Here is a tiny trained network, its code and every weight. The questions are about switching its units off for an input and a class, where a switched-off unit gives its printed mean instead of its output.

import numpy as np


def w(rows, s, z=0):
    codes = np.array(rows[::2]) - 128.0
    scale = np.full(codes.shape[1], s)
    scale[-1] = z or s
    return codes * scale


def norm(h):
    return h / np.sqrt((h * h).mean(-1, keepdims=True) + 1e-5)


def f(y):
    return y / 2 * (1 + np.tanh(0.7978845608 * (y + 0.044715 * y**3)))


def log_softmax(a):
    a = a - a.max(-1, keepdims=True)
    return a - np.log(np.exp(a).sum(-1, keepdims=True))


def net(x, mask):
    res = np.array(x, float).reshape(1, 8) / 4 @ E
    u = 0
    for l in range(4):
        y = f(norm(res) @ A[l][:, :-1].T + A[l][:, -1])
        res = res + np.where(mask[u : u + 6], y, B[l][:, -1]) @ B[l][:, :-1]
        u += 6
    return log_softmax(norm(res)[-1] @ U[:, :-1].T + U[:, -1])


A, B = {}, {}
E = w([
[104,60,114,89,174,151,150],'x0',
[190,134,137,215,75,174,199],'x1',
[177,79,149,103,190,225,146],'x2',
[151,249,151,217,194,76,34],'x3',
[88,150,139,88,152,116,94],'x4',
[110,56,15,89,111,18,147],'x5',
[3,172,206,163,172,125,154],'x6',
[138,94,98,99,38,90,160],'x7',
],0.0037)
A[0] = w([
[226,187,105,179,130,55,95,93],'0.n1',
[56,218,177,175,144,102,79,52],'0.n2',
[105,128,181,183,192,178,157,131],'0.n3',
[208,215,247,204,197,224,111,71],'0.n4',
[135,112,181,147,111,255,198,87],'0.n5',
[157,134,153,97,185,165,42,3],'0.n6',
],0.0041,0.0038)
B[0] = w([
[195,178,35,198,140,156,124,172],'0.n1',
[70,197,190,211,117,109,131,162],'0.n2',
[80,160,24,121,138,187,134,179],'0.n3',
[61,89,104,63,51,45,147,254],'0.n4',
[155,134,119,158,122,211,189,176],'0.n5',
[148,125,99,58,157,162,2,110],'0.n6',
],0.0036,0.0031)
A[1] = w([
[97,67,121,52,102,67,129,112],'1.n1',
[136,96,164,63,237,146,2,2],'1.n2',
[70,196,213,167,173,64,90,41],'1.n3',
[95,149,145,97,192,117,100,116],'1.n4',
[197,55,70,98,156,162,145,51],'1.n5',
[174,128,176,145,49,214,140,30],'1.n6',
],0.0052,0.0025)
B[1] = w([
[95,127,59,100,100,88,136,208],'1.n1',
[207,206,12,2,222,189,101,189],'1.n2',
[77,231,150,126,110,117,133,254],'1.n3',
[154,164,108,119,131,176,121,183],'1.n4',
[67,208,170,136,90,91,125,198],'1.n5',
[167,185,151,50,70,166,182,178],'1.n6',
],0.005,0.002)
A[2] = w([
[48,240,207,152,142,84,71,27],'2.n1',
[98,214,124,200,116,75,81,97],'2.n2',
[36,108,93,151,184,90,50,149],'2.n3',
[202,132,101,217,101,55,96,37],'2.n4',
[49,80,197,120,212,188,185,63],'2.n5',
[62,17,85,50,74,1,135,2],'2.n6',
],0.0053,0.0034)
B[2] = w([
[53,237,181,169,155,41,151,250],'2.n1',
[64,124,202,151,139,119,103,242],'2.n2',
[176,167,178,80,84,174,174,229],'2.n3',
[190,38,120,151,166,97,32,181],'2.n4',
[164,22,70,214,211,123,48,195],'2.n5',
[48,28,49,39,63,1,241,255],'2.n6',
],0.0059,0.0024)
A[3] = w([
[48,221,203,169,106,143,138,115],'3.n1',
[178,4,84,130,146,159,103,86],'3.n2',
[183,149,203,131,2,216,205,8],'3.n3',
[183,59,117,92,49,173,169,22],'3.n4',
[130,37,131,202,150,220,120,25],'3.n5',
[230,53,116,227,95,60,35,4],'3.n6',
],0.0055,0.003)
B[3] = w([
[105,140,195,119,149,17,88,253],'3.n1',
[30,195,188,205,139,135,124,196],'3.n2',
[242,197,254,2,16,174,179,196],'3.n3',
[106,224,187,107,148,59,121,192],'3.n4',
[111,50,183,196,142,175,194,155],'3.n5',
[226,4,87,217,3,138,43,184],'3.n6',
],0.0059,0.003)
U = w([
[38,23,9,21,50,9,231,102],'0',
[228,40,69,239,27,87,15,88],'1',
[179,200,28,10,241,224,45,188],'2',
[6,253,236,214,200,18,57,179],'3',
[35,15,187,226,233,240,218,4],'4',
[227,184,254,49,19,216,234,126],'5',
],0.0098,0.0034)

Each question gives the input, the list of numbers given to net, and the class t.
The units are the neurons (one row each of A and B). Each row of codes is followed by its name. A weight is (code - 128) times the scale printed after its matrix; where a second scale follows, it is the last column's (A, B and U).
mask holds one flag per neuron, layer by layer. A switched-off neuron (its flag False) gives its mean, the last column of its row in B, instead of its output. The means were averaged over made-up inputs and are rounded, as every weight is.
A unit's drop is (log p(t) with every unit on - log p(t) with that unit switched off) / (log p(t) with every unit on - log p(t) with every unit switched off).
The circuit of an input: a set's keep is (log p(t) with only the set's units on - log p(t) with every unit switched off) / (log p(t) with every unit on - log p(t) with every unit switched off). Starting from the 12 units with the biggest drops (on a tie, the unit counted first), units are removed one at a time, each time the one whose removal leaves the highest keep (on an exact tie, the one counted first), for as long as the keep stays at least 0.8.
circuit, biggest first: the units of the circuit, biggest drop first
k most important neurons: the k neurons with the biggest drops, biggest first
drop when u is switched off: that unit's drop, to one decimal
input [7,-5,0,-8,7,-7,-3,-4], class 2: circuit, biggest first	1.n2
input [-8,2,8,8,1,7,-2,-8], class 1: circuit, biggest first	2.n4, 3.n6
input [7,7,0,-1,6,-6,5,-8], class 4: circuit, biggest first	2.n5, 3.n5
input [5,3,3,-8,-3,-1,-8,5], class 5: circuit, biggest first	0.n4, 3.n3
input [-5,0,8,-4,0,-3,-1,-8], class 4: 2 most important neurons	2.n5, 2.n3
input [-7,7,4,5,-7,1,2,1], class 1: 3 most important neurons	2.n4, 3.n6, 2.n3
input [4,6,7,0,6,8,-5,-8], class 2: 4 most important neurons	0.n4, 1.n2, 1.n5, 2.n2
input [-5,-6,1,-1,0,-4,-1,-1], class 2: 3 most important neurons	1.n2, 0.n6, 1.n5
input [1,-4,6,0,-2,-3,4,-3], class 2: 2 most important neurons	1.n2, 0.n6
input [-3,-6,-4,-3,5,-7,-4,6], class 0: 2 most important neurons	1.n1, 2.n6
input [-7,0,-3,8,-2,-6,-8,1], class 1: 3 most important neurons	3.n6, 2.n4, 0.n1
input [4,7,6,-3,7,6,4,-1], class 4: 2 most important neurons	0.n4, 2.n5
input [4,5,1,-4,7,-5,6,-7], class 4: drop when 2.n5 is switched off	0.2
input [-1,1,-4,-2,-1,-8,-3,-6], class 5: drop when 0.n5 is switched off	0.1
